Here is a tiny trained network, its code and every weight. The questions are about switching its units off for an input and a class, where a switched-off unit gives its printed mean instead of its output.

import numpy as np


def w(rows, s, z=0):
    codes = np.array(rows[::2]) - 128.0
    scale = np.full(codes.shape[1], s)
    scale[-1] = z or s
    return codes * scale


def norm(h):
    return h / np.sqrt((h * h).mean(-1, keepdims=True) + 1e-5)


def f(y):
    return np.maximum(y, 0)


def log_softmax(a):
    a = a - a.max(-1, keepdims=True)
    return a - np.log(np.exp(a).sum(-1, keepdims=True))


def net(x, mask):
    res = np.array(x, float).reshape(1, 2) / 4 @ E
    u = 0
    for l in range(2):
        y = f(norm(res) @ A[l][:, :-1].T + A[l][:, -1])
        res = res + np.where(mask[u : u + 5], y, B[l][:, -1]) @ B[l][:, :-1]
        u += 5
    return log_softmax(norm(res)[-1] @ U[:, :-1].T + U[:, -1])


A, B = {}, {}
E = w([
[151,247,206,102,177,75,27,32],'x0',
[169,61,2,226,45,190,246,150],'x1',
],0.0036)
A[0] = w([
[135,31,6,180,56,158,253,181,3],'0.n0',
[130,42,105,117,129,145,152,203,152],'0.n1',
[198,165,34,221,38,146,176,60,146],'0.n2',
[150,78,56,142,101,130,179,127,19],'0.n3',
[130,241,150,88,142,110,71,32,152],'0.n4',
],0.0053,0.0038)
B[0] = w([
[216,254,214,187,237,125,242,181,254],'0.n0',
[78,126,70,93,87,190,79,158,193],'0.n1',
[88,32,76,105,68,99,100,95,233],'0.n2',
[38,191,151,30,112,208,53,81,172],'0.n3',
[113,161,241,88,206,96,121,122,232],'0.n4',
],0.0056,0.0086)
A[1] = w([
[189,183,104,167,153,171,191,200,3],'1.n0',
[192,103,93,213,36,81,85,54,62],'1.n1',
[153,35,117,137,41,88,102,81,128],'1.n2',
[152,68,136,150,163,124,182,173,16],'1.n3',
[112,2,137,118,127,87,119,103,153],'1.n4',
],0.008,0.0039)
B[1] = w([
[223,213,75,187,212,206,130,218,253],'1.n0',
[68,32,188,84,58,48,54,70,154],'1.n1',
[223,36,77,228,51,79,219,108,158],'1.n2',
[138,141,142,219,253,69,205,124,150],'1.n3',
[191,97,71,213,49,122,181,80,160],'1.n4',
],0.0065,0.0068)
U = w([
[231,15,52,234,21,40,227,15,51],'0',
[237,233,22,242,238,245,252,224,172],'1',
[79,229,242,31,229,38,18,35,247],'2',
[25,50,17,31,79,254,24,230,3],'3',
],0.0075,0.0055)

Each question gives the input, the list of numbers given to net, and the class t.
The units are the neurons (one row each of A and B). Each row of codes is followed by its name. A weight is (code - 128) times the scale printed after its matrix; where a second scale follows, it is the last column's (A, B and U).
mask holds one flag per neuron, layer by layer. A switched-off neuron (its flag False) gives its mean, the last column of its row in B, instead of its output. The means were averaged over made-up inputs and are rounded, as every weight is.
A unit's drop is (log p(t) with every unit on - log p(t) with that unit switched off) / (log p(t) with every unit on - log p(t) with every unit switched off).
The circuit of an input: a set's keep is (log p(t) with only the set's units on - log p(t) with every unit switched off) / (log p(t) with every unit on - log p(t) with every unit switched off). Starting from all 10 units, units are removed one at a time, each time the one whose removal leaves the highest keep (on an exact tie, the one counted first), for as long as the keep stays at least 0.8.
units of the circuit, in order: the units of the circuit, biggest drop first
k most important neurons: the k neurons with the biggest drops, biggest first
top k neurons in layer l: the k neurons of layer l with the biggest drops, biggest first
drop of u: that unit's drop, to one decimal
input [-5,-4], class 3: units of the circuit, in order	0.n0
input [-1,-2], class 2: 2 most important neurons	0.n2, 0.n0
input [7,5], class 0: 2 most important neurons	0.n0, 0.n2
input [4,7], class 0: 3 most important neurons	0.n2, 0.n4, 1.n1
input [-7,-6], class 3: 4 most important neurons	0.n0, 0.n2, 1.n0, 0.n1
input [-6,-7], class 3: top 3 neurons in layer 0	0.n0, 0.n2, 0.n4
input [-7,-8], class 3: 2 most important neurons	0.n0, 0.n2
input [-4,-5], class 3: top 2 neurons in layer 1	1.n0, 1.n2
input [8,4], class 2: drop of 0.n4	1.9
input [-4,-3], class 3: drop of 0.n0	0.9
input [6,7], class 0: drop of 0.n0	0.0
input [7,3], class 2: drop of 0.n4	0.1
